Below are the code and all the weights of a small trained network. Each question names an input and a class and asks about switching units off, where a switched-off unit gives its printed mean instead of its output.

import numpy as np


def w(rows, s, z=0):
    codes = np.array(rows[::2]) - 128.0
    scale = np.full(codes.shape[1], s)
    scale[-1] = z or s
    return codes * scale


def f(y):
    return np.maximum(y, 0)


def log_softmax(a):
    a = a - a.max(-1, keepdims=True)
    return a - np.log(np.exp(a).sum(-1, keepdims=True))


def net(x, mask):
    res = np.array(x, float).reshape(1, 7) / 4 @ E
    y = f(res @ A[0][:, :-1].T + A[0][:, -1])
    res = res + np.where(mask, y, B[0][:, -1]) @ B[0][:, :-1]
    return log_softmax(res[-1] @ U[:, :-1].T + U[:, -1])


A, B = {}, {}
E = w([
[81,106,148,68,136,185,119,7,155,124,97,139],'x0',
[132,115,127,115,121,133,119,141,136,123,126,130],'x1',
[57,66,138,152,87,143,148,155,72,170,103,159],'x2',
[129,128,101,137,116,136,117,125,141,126,122,127],'x3',
[128,135,117,128,119,126,123,122,128,135,126,128],'x4',
[64,139,71,68,134,89,167,158,109,87,131,50],'x5',
[117,143,143,157,152,138,131,123,116,124,126,118],'x6',
],0.017)
A[0] = w([
[15,130,80,86,118,100,189,147,101,91,107,61,105],'N1',
[153,195,105,92,165,136,128,143,156,65,191,82,119],'N2',
[62,103,97,95,122,107,138,118,85,80,128,45,55],'N3',
[180,176,65,99,171,66,167,200,144,71,187,13,131],'N4',
[200,159,145,103,180,113,71,62,181,77,173,125,57],'N5',
[132,125,77,152,95,82,164,191,58,131,109,68,89],'N6',
[130,113,169,135,61,165,147,98,118,114,102,115,87],'N7',
[71,112,77,91,147,122,162,120,93,97,111,74,43],'N8',
[126,69,181,127,113,180,100,52,127,153,114,193,114],'N9',
[95,131,122,61,149,150,117,28,139,80,113,107,9],'N10',
[107,57,157,152,101,169,135,61,122,144,99,149,95],'N11',
[148,112,134,121,134,120,108,140,133,130,84,113,122],'N12',
[255,189,141,94,184,126,108,77,173,77,127,126,175],'N13',
[176,112,116,232,88,70,126,241,97,153,176,154,91],'N14',
[248,154,163,176,104,154,103,123,144,136,177,195,47],'N15',
],0.0088,0.015)
B[0] = w([
[191,92,58,140,191,144,148,164,70,120,122,180,212],'N1',
[97,147,140,145,98,77,81,109,153,99,122,90,195],'N2',
[181,111,136,85,127,181,150,93,142,175,72,166,171],'N3',
[74,123,181,205,84,73,96,111,169,115,161,73,253],'N4',
[179,109,167,50,125,229,167,55,143,207,98,166,186],'N5',
[102,133,110,148,108,70,83,135,130,57,152,105,197],'N6',
[90,108,146,127,112,138,119,126,136,123,131,111,143],'N7',
[181,116,176,114,121,170,162,76,166,169,88,156,161],'N8',
[89,197,170,137,102,125,172,94,166,127,110,104,201],'N9',
[149,80,70,157,252,105,120,228,52,83,151,138,163],'N10',
[79,134,157,136,58,122,124,121,176,144,130,124,176],'N11',
[133,137,135,116,142,133,106,121,118,130,137,102,131],'N12',
[174,70,80,134,205,128,126,189,88,134,113,162,243],'N13',
[185,90,87,50,190,209,153,76,128,164,67,190,238],'N14',
[154,108,59,154,141,104,84,167,73,68,150,120,197],'N15',
],0.012,0.02)
U = w([
[178,127,59,154,201,87,105,235,37,63,134,172,166],'0',
[195,145,149,92,150,223,152,56,150,228,2,204,172],'1',
[45,207,210,161,22,36,94,107,215,69,173,78,1],'2',
],0.0093,0.0032)

Each question gives the input, the list of numbers given to net, and the class t.
The units are the neurons (one row each of A and B). Each row of codes is followed by its name. A weight is (code - 128) times the scale printed after its matrix; where a second scale follows, it is the last column's (A, B and U).
mask holds one flag per neuron, in row order. A switched-off neuron (its flag False) gives its mean, the last column of its row in B, instead of its output. The means were averaged over made-up inputs and are rounded, as every weight is.
A unit's drop is (log p(t) with every unit on - log p(t) with that unit switched off) / (log p(t) with every unit on - log p(t) with every unit switched off).
The circuit of an input: a set's keep is (log p(t) with only the set's units on - log p(t) with every unit switched off) / (log p(t) with every unit on - log p(t) with every unit switched off). Starting from the 12 units with the biggest drops (on a tie, the unit counted first), units are removed one at a time, each time the one whose removal leaves the highest keep (on an exact tie, the one counted first), for as long as the keep stays at least 0.8.
units of the circuit, in order: the units of the circuit, biggest drop first
most important unit: the unit with the biggest drop
k most important neurons: the k neurons with the biggest drops, biggest first
drop of u: that unit's drop, to one decimal
input [-5,8,-5,-3,-6,3,2], class 2: most important unit -> N4
input [7,6,0,5,2,8,-6], class 0: 3 most important neurons -> [N10, N1, N14]
input [-4,-8,-6,-5,2,-8,6], class 0: 2 most important neurons -> [N15, N13]
input [1,1,8,-4,-6,8,5], class 1: 3 most important neurons -> [N3, N8, N15]
input [-8,3,-5,-6,2,1,-5], class 2: 4 most important neurons -> [N4, N1, N2, N10]
input [2,-8,-4,3,3,1,-2], class 0: 3 most important neurons -> [N14, N13, N3]
input [-6,-5,2,-5,-8,-2,-3], class 1: 2 most important neurons -> [N14, N13]
input [-8,7,-5,8,-3,1,3], class 2: 2 most important neurons -> [N4, N1]
input [6,3,1,5,-8,-6,-5], class 2: 3 most important neurons -> [N14, N9, N11]
input [-2,1,-7,3,1,-6,-7], class 0: 2 most important neurons -> [N15, N13]
input [-8,-2,5,4,-7,0,8], class 1: 3 most important neurons -> [N14, N15, N13]
input [5,8,-8,-2,2,2,4], class 0: 2 most important neurons -> [N10, N13]
input [6,-2,-5,-6,8,2,4], class 0: 3 most important neurons -> [N10, N14, N13]
input [8,-4,-1,-7,-6,5,-1], class 0: 3 most important neurons -> [N10, N14, N1]
input [3,-3,-3,-3,-1,1,-1], class 0: most important unit -> N14
input [-2,-6,0,4,0,-7,-2], class 0: 4 most important neurons -> [N15, N5, N3, N8]
input [6,4,3,-1,-5,0,-7], class 2: drop of N5 -> 0.1
input [5,3,-4,-3,2,4,8], class 0: drop of N11 -> 0.0
input [-8,0,8,-3,6,-7,1], class 1: drop of N14 -> 3.9
input [2,5,4,3,-1,0,7], class 2: drop of N1 -> 0.1
input [-5,-4,-6,3,-7,4,-1], class 2: units of the circuit, in order -> [N4]
